Here is a tiny trained network, its code and every weight. The questions are about switching its units off for an input and a target symbol, where a switched-off unit gives its printed mean instead of its output.

import numpy as np


def w(rows, s, z=0):
    codes = np.array(rows[::2]) - 128.0
    scale = np.full(codes.shape[1], s)
    scale[-1] = z or s
    return codes * scale


def f(y):
    return np.maximum(y, 0)


def softmax(a):
    e = np.exp(a - a.max(-1, keepdims=True))
    return e / e.sum(-1, keepdims=True)


def log_softmax(a):
    a = a - a.max(-1, keepdims=True)
    return a - np.log(np.exp(a).sum(-1, keepdims=True))


def net(x, mask):
    ids = ['αγδεηθλμξπτψω'.index(c) for c in x.split()]
    T = len(ids)
    res = E[ids] + P[:T]
    u = 0
    for l in range(2):
        r = res
        for j in range(2):
            rows = slice(2 * j, 2 * j + 2)
            q, k, v = (r @ M[l][rows].T for M in (Q, K, V))
            z = softmax(np.where(np.tri(T) > 0, q @ k.T / 2**0.5, -1e9)) @ v
            o = O[l][rows]
            res = res + np.where(mask[u + j], z, o[:, -1]) @ o[:, :-1]
        u += 2
        y = f(res @ A[l][:, :-1].T + A[l][:, -1])
        res = res + np.where(mask[u : u + 4], y, B[l][:, -1]) @ B[l][:, :-1]
        u += 4
    return log_softmax(res[-1] @ U[:, :-1].T + U[:, -1])


Q, K, V, O, A, B = {}, {}, {}, {}, {}, {}
E = w([
[74,31,121,85],'α',
[169,209,106,154],'γ',
[29,156,185,209],'δ',
[58,150,201,65],'ε',
[196,123,81,86],'η',
[67,156,36,250],'θ',
[171,127,144,75],'λ',
[118,24,29,149],'μ',
[143,152,133,123],'ξ',
[82,147,50,76],'π',
[169,128,97,149],'τ',
[59,40,94,239],'ψ',
[145,198,153,124],'ω',
],0.012)
P = w([
[193,141,140,142],'0',
[128,164,94,73],'1',
[106,73,240,170],'2',
[77,181,56,29],'3',
[58,60,168,198],'4',
[22,154,41,1],'5',
],0.0081)
Q[0] = w([
[168,99,145,99],'L0H1',
[74,171,89,7],'L0H1',
[192,163,115,91],'L0H2',
[116,104,153,98],'L0H2',
],0.011)
K[0] = w([
[148,128,117,206],'L0H1',
[8,108,104,129],'L0H1',
[120,106,105,135],'L0H2',
[127,131,146,124],'L0H2',
],0.015)
V[0] = w([
[125,148,214,97],'L0H1',
[10,176,177,254],'L0H1',
[251,133,117,184],'L0H2',
[144,87,241,159],'L0H2',
],0.0077)
O[0] = w([
[133,118,197,96,87],'L0H1',
[63,178,145,237,50],'L0H1',
[240,164,211,201,106],'L0H2',
[101,116,254,242,12],'L0H2',
],0.0077,0.0011)
A[0] = w([
[134,230,111,104,201],'L0N1',
[117,88,103,254,81],'L0N2',
[113,138,187,172,251],'L0N3',
[109,97,131,69,48],'L0N4',
],0.0063,0.0025)
B[0] = w([
[102,130,66,169,252],'L0N1',
[173,59,166,76,202],'L0N2',
[142,161,3,73,224],'L0N3',
[169,137,254,89,190],'L0N4',
],0.0078,0.0034)
Q[1] = w([
[154,108,247,194],'L1H1',
[126,138,65,121],'L1H1',
[164,143,125,167],'L1H2',
[97,121,160,123],'L1H2',
],0.014)
K[1] = w([
[255,192,165,144],'L1H1',
[70,68,124,132],'L1H1',
[188,92,125,174],'L1H2',
[174,118,163,119],'L1H2',
],0.0099)
V[1] = w([
[94,10,138,85],'L1H1',
[76,165,211,90],'L1H1',
[32,145,102,67],'L1H2',
[146,177,154,73],'L1H2',
],0.013)
O[1] = w([
[64,140,190,59,241],'L1H1',
[180,182,231,171,5],'L1H1',
[210,246,94,157,253],'L1H2',
[243,50,119,145,228],'L1H2',
],0.011,0.0033)
A[1] = w([
[143,123,66,100,40],'L1N1',
[167,159,11,215,190],'L1N2',
[254,126,95,87,146],'L1N3',
[152,139,62,99,4],'L1N4',
],0.0068,0.0043)
B[1] = w([
[193,122,2,50,170],'L1N1',
[99,175,165,172,245],'L1N2',
[219,64,193,188,212],'L1N3',
[162,128,98,133,165],'L1N4',
],0.0068,0.011)
U = w([
[93,164,207,25,178],'α',
[140,104,59,217,72],'γ',
[64,179,152,254,219],'δ',
[181,193,200,167,73],'ε',
[142,90,85,85,31],'η',
[76,159,14,172,61],'θ',
[123,78,189,143,255],'λ',
[102,140,43,32,21],'μ',
[130,111,116,165,172],'ξ',
[195,187,67,98,113],'π',
[108,93,78,141,100],'τ',
[21,131,104,110,157],'ψ',
[145,120,128,214,143],'ω',
],0.0064,0.0048)

Each question gives the input, a string of symbols that net reads in full, and the target symbol t.
The units are the heads (2 rows each of Q, K, V and O) and the neurons (one row each of A and B). Each row of codes is followed by its name. A weight is (code - 128) times the scale printed after its matrix; where a second scale follows, it is the last column's (O, A, B and U).
mask holds one flag per unit, layer by layer, with each layer's heads first. A switched-off unit (its flag False) gives its mean, the last column of its rows in O or B, instead of its output. The means were averaged over made-up inputs and are rounded, as every weight is.
A unit's drop is (log p(t) with every unit on - log p(t) with that unit switched off) / (log p(t) with every unit on - log p(t) with every unit switched off).
The circuit of an input: a set's keep is (log p(t) with only the set's units on - log p(t) with every unit switched off) / (log p(t) with every unit on - log p(t) with every unit switched off). Starting from all 12 units, units are removed one at a time, each time the one whose removal leaves the highest keep (on an exact tie, the one counted first), for as long as the keep stays at least 0.8.
circuit, biggest first: the units of the circuit, biggest drop first
most important unit: the unit with the biggest drop
top k neurons: the k neurons with the biggest drops, biggest first
heads that matter: for each layer, one digit per head in row order, 1 if its drop is at least 0.15 and else 0, layers parted by /
input λ ξ λ τ μ μ, target μ: heads that matter	10 / 10
input λ α ε ω, target ε: most important unit	L1H1
input λ ω ξ ε μ γ, target μ: top 2 neurons	L1N2; L1N3
input λ μ η ξ, target μ: circuit, biggest first	L1H1; L0H1
input ψ τ λ δ, target δ: heads that matter	10 / 10
input γ τ δ, target γ: heads that matter	01 / 10
input θ γ γ, target θ: heads that matter	10 / 11
input η π γ ω, target π: circuit, biggest first	L1H2; L0H2
input α ξ μ γ, target μ: heads that matter	00 / 10
input δ λ ε, target δ: heads that matter	11 / 11
input ω ε ε ε, target ε: heads that matter	00 / 11
input η δ π α, target α: heads that matter	01 / 10
input π μ ε ξ, target ε: heads that matter	01 / 11
input θ ξ θ η, target θ: circuit, biggest first	L0H1; L1H1; L1H2
input λ μ ω η, target μ: heads that matter	00 / 10
input τ δ ω ω, target δ: circuit, biggest first	L0H1; L1H1; L1N2
input γ τ τ, target γ: heads that matter	01 / 10
input λ ω θ λ, target θ: heads that matter	10 / 10
input λ ξ α ξ ψ λ, target ψ: circuit, biggest first	L0H1; L1H1
input δ α α ε λ π, target π: circuit, biggest first	L1H2
input ω μ γ ω, target μ: circuit, biggest first	L1H1; L0H1
input η λ τ λ, target λ: circuit, biggest first	L1H2; L0H1; L1N3; L0H2
input η γ α δ α λ, target α: circuit, biggest first	L1H1
input λ λ γ, target λ: circuit, biggest first	L1H2; L0H2
